Here is a tiny trained network, its code and every weight. The questions are about switching its units off for an input and a target symbol, where a switched-off unit gives its printed mean instead of its output.

import numpy as np


def w(rows, s, z=0):
    codes = np.array(rows[::2]) - 128.0
    scale = np.full(codes.shape[1], s)
    scale[-1] = z or s
    return codes * scale


def norm(h):
    return h / np.sqrt((h * h).mean(-1, keepdims=True) + 1e-5)


def f(y):
    return np.maximum(y, 0)


def softmax(a):
    e = np.exp(a - a.max(-1, keepdims=True))
    return e / e.sum(-1, keepdims=True)


def log_softmax(a):
    a = a - a.max(-1, keepdims=True)
    return a - np.log(np.exp(a).sum(-1, keepdims=True))


def net(x, mask):
    ids = ['αβγδζηθμξπστφψω'.index(c) for c in x.split()]
    T = len(ids)
    res = E[ids] + P[:T]
    r = norm(res)
    for j in range(2):
        rows = slice(2 * j, 2 * j + 2)
        q, k, v = (r @ M[0][rows].T for M in (Q, K, V))
        z = softmax(np.where(np.tri(T) > 0, q @ k.T / 2**0.5, -1e9)) @ v
        o = O[0][rows]
        res = res + np.where(mask[j], z, o[:, -1]) @ o[:, :-1]
    y = f(norm(res) @ A[0][:, :-1].T + A[0][:, -1])
    res = res + np.where(mask[2:6], y, B[0][:, -1]) @ B[0][:, :-1]
    return log_softmax(norm(res)[-1] @ U[:, :-1].T + U[:, -1])


Q, K, V, O, A, B = {}, {}, {}, {}, {}, {}
E = w([
[110,164,216,72,199,65,193,144],'α',
[110,163,160,120,18,167,143,116],'β',
[160,204,56,65,82,203,134,129],'γ',
[166,190,154,67,182,76,146,153],'δ',
[174,106,152,249,88,242,149,231],'ζ',
[134,125,247,75,170,78,55,103],'η',
[119,14,109,184,198,231,139,98],'θ',
[178,26,252,179,192,75,125,221],'μ',
[127,205,187,133,146,102,194,189],'ξ',
[87,149,244,165,157,177,158,90],'π',
[238,44,111,99,114,106,32,221],'σ',
[159,202,135,103,180,142,126,142],'τ',
[102,106,142,13,131,137,94,40],'φ',
[129,154,203,146,105,213,56,64],'ψ',
[111,39,64,113,185,193,243,158],'ω',
],0.0039)
P = w([
[109,184,76,159,113,60,121,70],'0',
[186,150,177,53,107,154,156,80],'1',
[2,153,143,42,141,176,55,210],'2',
[182,89,154,73,110,168,158,106],'3',
[53,95,124,68,162,177,59,214],'4',
[193,104,185,104,89,181,166,122],'5',
],0.0038)
Q[0] = w([
[39,144,167,67,166,206,51,230],'H0',
[43,156,84,153,142,96,80,133],'H0',
[2,162,120,107,156,147,41,209],'H1',
[96,155,82,195,115,66,114,90],'H1',
],0.0097)
K[0] = w([
[151,12,95,160,147,153,125,206],'H0',
[154,68,190,48,143,220,155,181],'H0',
[159,2,130,127,149,190,133,226],'H1',
[137,205,207,50,117,167,154,102],'H1',
],0.0092)
V[0] = w([
[80,74,202,129,149,140,86,48],'H0',
[181,140,147,160,76,129,1,133],'H0',
[117,149,80,194,112,235,142,112],'H1',
[133,138,215,229,154,120,156,195],'H1',
],0.0084)
O[0] = w([
[202,66,149,171,138,111,98,46,73],'H0',
[107,173,156,164,89,146,9,113,232],'H0',
[104,130,102,163,178,241,124,114,255],'H1',
[52,130,214,116,102,157,160,92,194],'H1',
],0.011,0.0051)
A[0] = w([
[115,101,185,63,48,131,178,137,63],'N0',
[218,120,121,114,96,1,170,150,2],'N1',
[100,195,98,83,105,95,184,202,67],'N2',
[183,126,84,172,169,206,67,120,42],'N3',
],0.0088,0.0036)
B[0] = w([
[121,161,95,225,144,42,139,162,179],'N0',
[16,119,62,94,65,242,146,86,186],'N1',
[254,162,195,126,184,176,66,22,228],'N2',
[41,182,104,150,124,7,192,129,253],'N3',
],0.0076,0.0046)
U = w([
[90,105,108,75,54,92,221,97,113],'α',
[58,198,62,154,111,50,166,193,72],'β',
[148,196,54,129,182,123,103,222,100],'γ',
[149,213,92,51,60,158,143,41,9],'δ',
[50,138,161,124,129,233,120,154,166],'ζ',
[151,51,169,72,45,117,81,116,178],'η',
[73,101,83,186,236,96,187,76,43],'θ',
[68,62,219,132,86,22,150,186,163],'μ',
[164,225,197,139,170,73,204,146,90],'ξ',
[179,17,207,143,146,157,144,55,120],'π',
[150,131,145,65,93,90,27,254,220],'σ',
[244,152,164,97,196,180,53,111,79],'τ',
[146,48,27,106,87,117,104,155,255],'φ',
[124,158,119,240,160,100,46,45,20],'ψ',
[175,49,111,62,223,155,170,192,232],'ω',
],0.007,0.004)

Each question gives the input, a string of symbols that net reads in full, and the target symbol t.
The units are the heads (2 rows each of Q, K, V and O) and the neurons (one row each of A and B). Each row of codes is followed by its name. A weight is (code - 128) times the scale printed after its matrix; where a second scale follows, it is the last column's (O, A, B and U).
mask holds one flag per unit, heads first, then neurons. A switched-off unit (its flag False) gives its mean, the last column of its rows in O or B, instead of its output. The means were averaged over made-up inputs and are rounded, as every weight is.
A unit's drop is (log p(t) with every unit on - log p(t) with that unit switched off) / (log p(t) with every unit on - log p(t) with every unit switched off).
The circuit of an input: a set's keep is (log p(t) with only the set's units on - log p(t) with every unit switched off) / (log p(t) with every unit on - log p(t) with every unit switched off). Starting from all 6 units, units are removed one at a time, each time the one whose removal leaves the highest keep (on an exact tie, the one counted first), for as long as the keep stays at least 0.8.
units of the circuit, in order: the units of the circuit, biggest drop first
k most important neurons: the k neurons with the biggest drops, biggest first
heads that matter: for each layer, one digit per head in row order, 1 if its drop is at least 0.15 and else 0, layers parted by /
drop of u: that unit's drop, to one decimal
input π ψ φ ω, target π: units of the circuit, in order	(H0)
input τ ζ π μ θ μ, target τ: units of the circuit, in order	(H0 N2 H1)
input β ξ ζ σ β ζ, target β: 2 most important neurons	(N3 N2)
input ζ ω τ ψ β, target ω: heads that matter	10
input ψ π ζ ζ, target ψ: heads that matter	10
input ψ ψ ζ π, target ψ: units of the circuit, in order	(H0 N3)
input τ τ ω ω β β, target τ: heads that matter	11
input ζ ψ ζ φ ω, target ω: heads that matter	10
input α ζ π θ, target α: units of the circuit, in order	(H1 N1)
input ψ ω φ, target ω: heads that matter	10
input φ ψ π ξ φ ψ, target φ: units of the circuit, in order	(H1 N1)
input μ ξ ψ τ, target μ: heads that matter	01
input ζ δ ζ θ φ, target θ: units of the circuit, in order	(H0 N3 H1)
input μ ω ψ, target ω: units of the circuit, in order	(H0)
input ξ ω ξ θ σ, target σ: heads that matter	01
input μ ω β τ θ, target θ: heads that matter	10
input η ζ ζ ζ ζ ψ, target η: heads that matter	11
input η β ψ ξ, target η: 2 most important neurons	(N1 N3)
input δ η σ τ, target δ: 3 most important neurons	(N1 N2 N0)
input σ α ζ ζ ψ ζ, target σ: units of the circuit, in order	(H1)
input ξ ζ π μ, target ξ: 2 most important neurons	(N2 N0)
input δ β ξ, target ξ: drop of N3	0.0
input ψ ζ ξ γ, target ψ: drop of H0	1.2
input τ ζ γ φ ξ ζ, target τ: drop of H1	0.7
